Here is a tiny trained network, its code and every weight. The questions are about switching its units off for an input and a target symbol, where a switched-off unit gives its printed mean instead of its output.

import numpy as np


def w(rows, s, z=0):
    codes = np.array(rows[::2]) - 128.0
    scale = np.full(codes.shape[1], s)
    scale[-1] = z or s
    return codes * scale


def f(y):
    return np.maximum(y, 0)


def softmax(a):
    e = np.exp(a - a.max(-1, keepdims=True))
    return e / e.sum(-1, keepdims=True)


def log_softmax(a):
    a = a - a.max(-1, keepdims=True)
    return a - np.log(np.exp(a).sum(-1, keepdims=True))


def net(x, mask):
    ids = ['ΓΔΩαζθπσφ'.index(c) for c in x.split()]
    T = len(ids)
    res = E[ids] + P[:T]
    r = res
    for j in range(2):
        rows = slice(3 * j, 3 * j + 3)
        q, k, v = (r @ M[0][rows].T for M in (Q, K, V))
        z = softmax(np.where(np.tri(T) > 0, q @ k.T / 3**0.5, -1e9)) @ v
        o = O[0][rows]
        res = res + np.where(mask[j], z, o[:, -1]) @ o[:, :-1]
    y = f(res @ A[0][:, :-1].T + A[0][:, -1])
    res = res + np.where(mask[2:18], y, B[0][:, -1]) @ B[0][:, :-1]
    return log_softmax(res[-1] @ U[:, :-1].T + U[:, -1])


Q, K, V, O, A, B = {}, {}, {}, {}, {}, {}
E = w([
[226,150,118,41],'Γ',
[158,122,119,102],'Δ',
[64,177,144,120],'Ω',
[197,53,111,160],'α',
[162,47,105,158],'ζ',
[57,84,48,188],'θ',
[249,85,220,158],'π',
[135,179,166,197],'σ',
[95,31,195,120],'φ',
],0.015)
P = w([
[242,168,179,5],'0',
[230,153,154,42],'1',
[182,146,162,78],'2',
[179,141,179,90],'3',
[217,115,132,128],'4',
[132,113,151,147],'5',
[146,101,147,169],'6',
[126,141,192,165],'7',
[93,31,157,254],'8',
[86,44,205,225],'9',
[204,114,154,113],'10',
],0.0048)
Q[0] = w([
[155,129,119,147],'h0',
[232,58,130,101],'h0',
[157,86,145,167],'h0',
[147,96,122,112],'h1',
[2,136,71,46],'h1',
[248,65,201,109],'h1',
],0.0095)
K[0] = w([
[103,194,94,126],'h0',
[102,125,162,236],'h0',
[120,141,199,195],'h0',
[155,197,129,172],'h1',
[193,127,113,86],'h1',
[140,84,172,245],'h1',
],0.011)
V[0] = w([
[97,101,23,135],'h0',
[89,174,242,242],'h0',
[2,58,53,180],'h0',
[124,11,211,72],'h1',
[177,134,149,226],'h1',
[50,177,133,62],'h1',
],0.0093)
O[0] = w([
[115,141,33,83,67],'h0',
[83,196,162,162,94],'h0',
[140,59,74,136,2],'h0',
[159,11,253,123,246],'h1',
[171,225,105,217,180],'h1',
[2,115,177,50,14],'h1',
],0.0085,0.0059)
A[0] = w([
[130,175,141,90,175],'n0',
[173,132,132,191,203],'n1',
[54,159,84,127,132],'n2',
[123,62,84,113,254],'n3',
[160,184,29,148,236],'n4',
[165,71,208,178,119],'n5',
[103,215,171,152,154],'n6',
[2,162,166,91,224],'n7',
[52,165,159,105,120],'n8',
[155,172,191,128,49],'n9',
[168,158,139,180,135],'n10',
[216,86,84,91,118],'n11',
[160,64,126,61,136],'n12',
[197,117,89,165,87],'n13',
[143,235,140,171,230],'n14',
[71,89,170,15,115],'n15',
],0.0095,0.0043)
B[0] = w([
[159,35,177,160,145],'n0',
[35,163,122,127,215],'n1',
[124,30,166,116,129],'n2',
[136,109,13,27,163],'n3',
[2,21,153,131,158],'n4',
[156,156,128,91,252],'n5',
[95,16,73,143,159],'n6',
[207,127,7,202,139],'n7',
[102,196,68,184,133],'n8',
[194,210,120,86,178],'n9',
[64,208,110,173,190],'n10',
[111,155,144,172,193],'n11',
[129,43,173,117,174],'n12',
[134,106,87,159,185],'n13',
[49,99,132,129,183],'n14',
[109,192,58,104,153],'n15',
],0.0058,0.017)
U = w([
[139,96,111,127,51],'Γ',
[154,219,63,139,67],'Δ',
[190,110,78,179,54],'Ω',
[2,147,154,106,210],'α',
[92,98,74,95,253],'ζ',
[59,60,118,85,118],'θ',
[120,163,114,60,75],'π',
[155,152,133,179,97],'σ',
[152,94,164,134,157],'φ',
],0.0093,0.005)

Each question gives the input, a string of symbols that net reads in full, and the target symbol t.
The units are the heads (3 rows each of Q, K, V and O) and the neurons (one row each of A and B). Each row of codes is followed by its name. A weight is (code - 128) times the scale printed after its matrix; where a second scale follows, it is the last column's (O, A, B and U).
mask holds one flag per unit, heads first, then neurons. A switched-off unit (its flag False) gives its mean, the last column of its rows in O or B, instead of its output. The means were averaged over made-up inputs and are rounded, as every weight is.
A unit's drop is (log p(t) with every unit on - log p(t) with that unit switched off) / (log p(t) with every unit on - log p(t) with every unit switched off).
The circuit of an input: a set's keep is (log p(t) with only the set's units on - log p(t) with every unit switched off) / (log p(t) with every unit on - log p(t) with every unit switched off). Starting from the 12 units with the biggest drops (on a tie, the unit counted first), units are removed one at a time, each time the one whose removal leaves the highest keep (on an exact tie, the one counted first), for as long as the keep stays at least 0.8.
units of the circuit, in order: the units of the circuit, biggest drop first
most important unit: the unit with the biggest drop
top k neurons: the k neurons with the biggest drops, biggest first
which heads matter: for each layer, one digit per head in row order, 1 if its drop is at least 0.15 and else 0, layers parted by /
drop of u: that unit's drop, to one decimal
input θ Δ θ θ, target θ: most important unit => h0
input Γ Γ Δ ζ Γ ζ ζ Γ α ζ, target Ω: which heads matter => 11
input σ θ Γ Γ α σ σ, target α: units of the circuit, in order => [h1, n14, n4]
input Γ Γ α Γ ζ π Γ φ ζ π φ, target σ: units of the circuit, in order => [h1, h0, n10]
input Γ σ ζ Δ, target α: units of the circuit, in order => [h1, n14, h0, n4]
input ζ φ Δ Γ Γ, target φ: units of the circuit, in order => [h1, n12]
input ζ θ φ σ Γ, target α: units of the circuit, in order => [h1, n4, h0, n14]
input θ Γ Γ Γ Γ, target ζ: units of the circuit, in order => [h0, h1]
input Ω φ φ σ π π Γ π α, target σ: units of the circuit, in order => [h1, h0]
input Δ Γ θ ζ ζ, target ζ: units of the circuit, in order => [h0, n3]
input ζ Δ ζ Γ θ ζ α, target ζ: top 3 neurons => [n4, n3, n1]
input α θ α, target ζ: top 2 neurons => [n3, n4]
input Γ ζ Γ φ α ζ Γ π α Γ Γ, target σ: units of the circuit, in order => [h1, n3, n11]
input π Γ Γ φ Γ, target φ: units of the circuit, in order => [h1]
input α ζ α φ σ α, target α: top 2 neurons => [n1, n14]
input α θ θ Γ Γ, target ζ: drop of n15 => 0.0
input Δ θ α ζ π, target Δ: drop of n9 => 0.2
input θ θ ζ, target θ: drop of n12 => 0.2
input Δ π ζ φ φ θ Ω Γ σ, target α: drop of h0 => 0.1
input Ω ζ α φ Γ θ Γ θ π ζ π, target Δ: top neuron => [n10]
